Here is a tiny trained network, its code and every weight. The questions are about switching its units off for an input and a target symbol, where a switched-off unit gives its printed mean instead of its output.

import numpy as np


def w(rows, s, z=0):
    codes = np.array(rows[::2]) - 128.0
    scale = np.full(codes.shape[1], s)
    scale[-1] = z or s
    return codes * scale


def f(y):
    return y / 2 * (1 + np.tanh(0.7978845608 * (y + 0.044715 * y**3)))


def softmax(a):
    e = np.exp(a - a.max(-1, keepdims=True))
    return e / e.sum(-1, keepdims=True)


def log_softmax(a):
    a = a - a.max(-1, keepdims=True)
    return a - np.log(np.exp(a).sum(-1, keepdims=True))


def net(x, mask):
    ids = ['ΓΔΘΣΨαβελξπτφ'.index(c) for c in x.split()]
    T = len(ids)
    res = E[ids] + P[:T]
    r = res
    for j in range(2):
        rows = slice(3 * j, 3 * j + 3)
        q, k, v = (r @ M[0][rows].T for M in (Q, K, V))
        z = softmax(np.where(np.tri(T) > 0, q @ k.T / 3**0.5, -1e9)) @ v
        o = O[0][rows]
        res = res + np.where(mask[j], z, o[:, -1]) @ o[:, :-1]
    y = f(res @ A[0][:, :-1].T + A[0][:, -1])
    res = res + np.where(mask[2:26], y, B[0][:, -1]) @ B[0][:, :-1]
    return log_softmax(res[-1] @ U[:, :-1].T + U[:, -1])


Q, K, V, O, A, B = {}, {}, {}, {}, {}, {}
E = w([
[124,119,117],'Γ',
[49,119,105],'Δ',
[14,192,36],'Θ',
[185,156,171],'Σ',
[136,135,138],'Ψ',
[36,1,31],'α',
[137,109,144],'β',
[144,125,152],'ε',
[113,116,123],'λ',
[102,109,124],'ξ',
[182,35,211],'π',
[224,211,96],'τ',
[159,129,176],'φ',
],0.0097)
P = w([
[150,210,248],'0',
[75,169,164],'1',
[37,170,139],'2',
[11,162,130],'3',
[18,151,118],'4',
[1,118,70],'5',
[10,126,75],'6',
[17,101,39],'7',
[34,108,45],'8',
[27,86,26],'9',
[58,115,50],'10',
[30,88,18],'11',
[52,105,40],'12',
],0.0027)
Q[0] = w([
[76,43,148],'head 0',
[184,216,129],'head 0',
[82,1,101],'head 0',
[77,146,230],'head 1',
[7,124,110],'head 1',
[148,100,168],'head 1',
],0.0062)
K[0] = w([
[65,23,126],'head 0',
[154,237,144],'head 0',
[163,35,133],'head 0',
[51,125,23],'head 1',
[1,216,201],'head 1',
[166,71,168],'head 1',
],0.0051)
V[0] = w([
[20,177,59],'head 0',
[235,237,189],'head 0',
[195,253,83],'head 0',
[195,10,169],'head 1',
[17,179,26],'head 1',
[168,249,75],'head 1',
],0.0068)
O[0] = w([
[37,219,97,184],'head 0',
[220,113,70,31],'head 0',
[237,184,47,7],'head 0',
[116,50,181,94],'head 1',
[68,254,111,167],'head 1',
[226,205,24,53],'head 1',
],0.0077,0.0014)
A[0] = w([
[203,181,28,174],'neuron 0',
[202,23,174,179],'neuron 1',
[135,177,161,56],'neuron 2',
[132,202,66,212],'neuron 3',
[116,165,158,45],'neuron 4',
[106,188,109,146],'neuron 5',
[43,42,156,189],'neuron 6',
[253,254,10,120],'neuron 7',
[115,143,167,89],'neuron 8',
[52,188,158,152],'neuron 9',
[115,156,165,133],'neuron 10',
[231,253,55,157],'neuron 11',
[100,144,183,113],'neuron 12',
[59,102,204,142],'neuron 13',
[161,33,209,201],'neuron 14',
[59,30,198,201],'neuron 15',
[153,43,189,179],'neuron 16',
[126,184,175,52],'neuron 17',
[138,176,173,1],'neuron 18',
[124,168,171,71],'neuron 19',
[163,244,201,166],'neuron 20',
[102,160,155,116],'neuron 21',
[68,76,199,182],'neuron 22',
[121,114,96,75],'neuron 23',
],0.007,0.0051)
B[0] = w([
[111,25,38,138],'neuron 0',
[227,174,114,173],'neuron 1',
[71,156,161,109],'neuron 2',
[111,153,47,172],'neuron 3',
[119,168,192,110],'neuron 4',
[121,186,80,150],'neuron 5',
[76,101,204,242],'neuron 6',
[18,5,130,140],'neuron 7',
[31,158,209,122],'neuron 8',
[53,183,92,197],'neuron 9',
[92,177,228,139],'neuron 10',
[40,33,77,142],'neuron 11',
[39,145,211,141],'neuron 12',
[34,100,191,198],'neuron 13',
[212,127,192,198],'neuron 14',
[97,110,231,253],'neuron 15',
[207,107,187,178],'neuron 16',
[63,116,217,111],'neuron 17',
[81,92,128,103],'neuron 18',
[49,161,210,114],'neuron 19',
[1,187,61,148],'neuron 20',
[96,170,127,138],'neuron 21',
[82,130,176,222],'neuron 22',
[95,109,114,112],'neuron 23',
],0.0058,0.0063)
U = w([
[115,119,97,4],'Γ',
[75,194,132,254],'Δ',
[97,246,21,140],'Θ',
[148,38,103,59],'Σ',
[158,109,80,48],'Ψ',
[43,139,182,32],'α',
[178,108,152,71],'β',
[239,181,96,235],'ε',
[105,117,121,139],'λ',
[113,157,149,62],'ξ',
[157,101,224,159],'π',
[128,59,42,234],'τ',
[254,180,125,75],'φ',
],0.0061,0.005)

Each question gives the input, a string of symbols that net reads in full, and the target symbol t.
The units are the heads (3 rows each of Q, K, V and O) and the neurons (one row each of A and B). Each row of codes is followed by its name. A weight is (code - 128) times the scale printed after its matrix; where a second scale follows, it is the last column's (O, A, B and U).
mask holds one flag per unit, heads first, then neurons. A switched-off unit (its flag False) gives its mean, the last column of its rows in O or B, instead of its output. The means were averaged over made-up inputs and are rounded, as every weight is.
A unit's drop is (log p(t) with every unit on - log p(t) with that unit switched off) / (log p(t) with every unit on - log p(t) with every unit switched off).
most important unit: the unit with the biggest drop
k most important neurons: the k neurons with the biggest drops, biggest first
heads that matter: for each layer, one digit per head in row order, 1 if its drop is at least 0.15 and else 0, layers parted by /
drop of u: that unit's drop, to one decimal
input Ψ α Θ Γ, target Θ: heads that matter : 01
input π Δ π ε, target π: heads that matter : 11
input φ α ξ β ε α Ψ, target α: heads that matter : 11
input Ψ Σ β τ τ β, target τ: heads that matter : 11
input π λ ε π φ α π Δ π φ φ β λ, target π: heads that matter : 11
input τ Σ ε ξ, target τ: heads that matter : 11
input Ψ τ τ β, target τ: heads that matter : 11
input ε π β, target π: heads that matter : 01
input Δ Σ Γ Θ ε, target Θ: most important unit : head 1
input ξ τ Γ, target τ: heads that matter : 11
input φ Δ ε β π π Δ ξ α α φ, target α: drop of head 1 : 0.3
input ξ β Γ π π Ψ, target π: drop of head 1 : 0.7
input β ξ Δ φ Θ Θ β φ, target Θ: drop of head 0 : 0.2
input ε α π τ π α ε Γ, target α: drop of head 1 : 0.3
input Δ φ α τ, target τ: most important neuron : [neuron 7]
